Below are the code and all the weights of a small trained network. Each question names an input and a target symbol and asks about switching units off, where a switched-off unit gives its printed mean instead of its output.

import numpy as np


def w(rows, s, z=0):
    codes = np.array(rows[::2]) - 128.0
    scale = np.full(codes.shape[1], s)
    scale[-1] = z or s
    return codes * scale


def f(y):
    return np.maximum(y, 0)


def softmax(a):
    e = np.exp(a - a.max(-1, keepdims=True))
    return e / e.sum(-1, keepdims=True)


def log_softmax(a):
    a = a - a.max(-1, keepdims=True)
    return a - np.log(np.exp(a).sum(-1, keepdims=True))


def net(x, mask):
    ids = ['βγδεζηξπτω'.index(c) for c in x.split()]
    T = len(ids)
    res = E[ids] + P[:T]
    u = 0
    for l in range(2):
        q, k, v = (res @ M[l].T for M in (Q, K, V))
        z = softmax(np.where(np.tri(T) > 0, q @ k.T / 4**0.5, -1e9)) @ v
        res = res + np.where(mask[u], z, O[l][:, -1]) @ O[l][:, :-1]
        u += 1
        y = f(res @ A[l][:, :-1].T + A[l][:, -1])
        res = res + np.where(mask[u : u + 8], y, B[l][:, -1]) @ B[l][:, :-1]
        u += 8
    return log_softmax(res[-1] @ U[:, :-1].T + U[:, -1])


Q, K, V, O, A, B = {}, {}, {}, {}, {}, {}
E = w([
[58,86,193,60],'β',
[79,140,36,41],'γ',
[123,149,181,1],'δ',
[38,230,106,182],'ε',
[50,109,241,115],'ζ',
[24,186,75,194],'η',
[5,63,60,132],'ξ',
[37,170,172,216],'π',
[45,128,88,175],'τ',
[16,179,115,212],'ω',
],0.0069)
P = w([
[214,134,79,234],'0',
[169,153,124,156],'1',
[128,157,131,127],'2',
[99,162,140,107],'3',
[76,164,142,94],'4',
[49,165,146,82],'5',
[29,171,151,76],'6',
[6,168,152,63],'7',
[1,182,148,47],'8',
],0.007)
Q[0] = w([
[18,140,143,77],'0.h0',
[125,159,138,234],'0.h0',
[112,253,89,130],'0.h0',
[165,65,85,185],'0.h0',
],0.019)
K[0] = w([
[8,197,150,26],'0.h0',
[185,58,104,63],'0.h0',
[93,34,165,91],'0.h0',
[224,124,143,153],'0.h0',
],0.018)
V[0] = w([
[142,48,220,136],'0.h0',
[196,150,74,19],'0.h0',
[166,251,210,151],'0.h0',
[118,70,181,146],'0.h0',
],0.016)
O[0] = w([
[67,31,159,124,45],'0.h0',
[82,254,155,140,2],'0.h0',
[99,123,72,16,88],'0.h0',
[98,56,143,142,115],'0.h0',
],0.019,0.0054)
A[0] = w([
[155,116,178,82,176],'0.n0',
[141,160,169,80,46],'0.n1',
[126,102,179,100,12],'0.n2',
[55,149,113,129,169],'0.n3',
[43,127,107,136,2],'0.n4',
[97,132,140,85,56],'0.n5',
[116,169,156,118,45],'0.n6',
[216,143,247,59,185],'0.n7',
],0.014,0.0052)
B[0] = w([
[92,194,94,170,254],'0.n0',
[144,67,155,157,202],'0.n1',
[160,188,101,171,208],'0.n2',
[18,141,114,147,241],'0.n3',
[75,108,90,75,184],'0.n4',
[167,148,79,61,210],'0.n5',
[189,142,28,130,205],'0.n6',
[2,129,107,156,221],'0.n7',
],0.0098,0.003)
Q[1] = w([
[75,111,45,213],'1.h0',
[141,137,251,53],'1.h0',
[133,154,138,120],'1.h0',
[110,135,63,155],'1.h0',
],0.016)
K[1] = w([
[254,87,62,147],'1.h0',
[82,159,201,79],'1.h0',
[141,110,140,125],'1.h0',
[156,112,123,147],'1.h0',
],0.022)
V[1] = w([
[254,174,155,133],'1.h0',
[5,188,145,151],'1.h0',
[111,166,63,40],'1.h0',
[126,162,183,191],'1.h0',
],0.0071)
O[1] = w([
[208,139,108,147,210],'1.h0',
[68,190,76,110,5],'1.h0',
[157,167,254,50,105],'1.h0',
[117,148,31,165,110],'1.h0',
],0.0089,0.015)
A[1] = w([
[162,46,72,94,46],'1.n0',
[125,97,131,1,61],'1.n1',
[108,144,191,89,92],'1.n2',
[92,98,63,194,25],'1.n3',
[133,216,126,99,70],'1.n4',
[137,177,219,51,2],'1.n5',
[91,62,154,189,85],'1.n6',
[18,117,160,247,96],'1.n7',
],0.0067,0.0079)
B[1] = w([
[134,103,210,121,219],'1.n0',
[105,141,193,82,185],'1.n1',
[127,104,60,128,173],'1.n2',
[196,128,130,22,254],'1.n3',
[112,108,178,95,155],'1.n4',
[137,140,1,119,200],'1.n5',
[95,83,89,133,208],'1.n6',
[91,122,76,185,205],'1.n7',
],0.014,0.0088)
U = w([
[39,94,155,154,187],'β',
[128,254,134,185,188],'γ',
[45,183,102,110,170],'δ',
[183,162,158,63,105],'ε',
[80,50,168,76,97],'ζ',
[176,113,78,137,2],'η',
[159,119,154,239,235],'ξ',
[144,98,215,125,40],'π',
[104,127,150,166,110],'τ',
[167,129,217,139,78],'ω',
],0.0045,0.0063)

Each question gives the input, a string of symbols that net reads in full, and the target symbol t.
The units are the heads (4 rows each of Q, K, V and O) and the neurons (one row each of A and B). Each row of codes is followed by its name. A weight is (code - 128) times the scale printed after its matrix; where a second scale follows, it is the last column's (O, A, B and U).
mask holds one flag per unit, layer by layer, with each layer's heads first. A switched-off unit (its flag False) gives its mean, the last column of its rows in O or B, instead of its output. The means were averaged over made-up inputs and are rounded, as every weight is.
A unit's drop is (log p(t) with every unit on - log p(t) with that unit switched off) / (log p(t) with every unit on - log p(t) with every unit switched off).
The circuit of an input: a set's keep is (log p(t) with only the set's units on - log p(t) with every unit switched off) / (log p(t) with every unit on - log p(t) with every unit switched off). Starting from the 12 units with the biggest drops (on a tie, the unit counted first), units are removed one at a time, each time the one whose removal leaves the highest keep (on an exact tie, the one counted first), for as long as the keep stays at least 0.8.
circuit, biggest first: the units of the circuit, biggest drop first
unit that matters most: the unit with the biggest drop
top k neurons: the k neurons with the biggest drops, biggest first
top k neurons in layer l: the k neurons of layer l with the biggest drops, biggest first
input η ζ ε, target ζ: circuit, biggest first -> 0.h0
input ζ ε β ζ η, target β: top 2 neurons in layer 1 -> 1.n3, 1.n7
input β π ξ ζ ζ τ ξ δ, target δ: circuit, biggest first -> 1.h0, 0.h0
input ε τ π, target ε: circuit, biggest first -> 0.h0, 1.h0
input ξ ξ ε ε, target η: top 2 neurons in layer 1 -> 1.n3, 1.n1
input ζ ε ε β ξ ξ ζ ξ, target β: circuit, biggest first -> 1.h0, 0.h0, 1.n7
input ε ξ ε β, target ε: circuit, biggest first -> 0.h0, 1.h0, 0.n7
input γ η β τ ε δ τ η, target γ: top 3 neurons -> 0.n6, 1.n3, 1.n6
input ξ η ε ξ η ω, target η: circuit, biggest first -> 0.h0, 1.h0, 1.n3
input ξ ω ε η, target η: circuit, biggest first -> 0.h0, 1.h0
input δ η δ ω, target δ: top 2 neurons in layer 0 -> 0.n3, 0.n7
input ε ξ ω ξ ξ ε ε δ, target ε: top 2 neurons -> 0.n7, 0.n0
input ε ε δ β δ ε, target δ: circuit, biggest first -> 0.h0, 0.n3
input τ ξ ε δ ε η τ ξ ω, target ξ: circuit, biggest first -> 0.h0, 1.n3
input ε ζ ξ ξ ω ξ γ τ, target γ: circuit, biggest first -> 0.h0
input ξ ξ ξ ξ ζ η, target ζ: circuit, biggest first -> 0.h0, 1.n3, 1.n0, 1.h0
input ξ ω ζ ζ, target ζ: top 2 neurons -> 1.n0, 1.n3
input ε π δ ζ π ξ ε ξ, target ε: top 3 neurons in layer 1 -> 1.n5, 1.n7, 1.n6
input ζ δ ξ ξ ξ ξ ζ η β, target β: top 3 neurons -> 0.n2, 0.n7, 1.n3
input γ η ζ ε γ δ, target γ: unit that matters most -> 0.n6
input ζ ξ ζ ξ ε γ ε ξ β, target β: top 2 neurons in layer 0 -> 0.n7, 0.n2
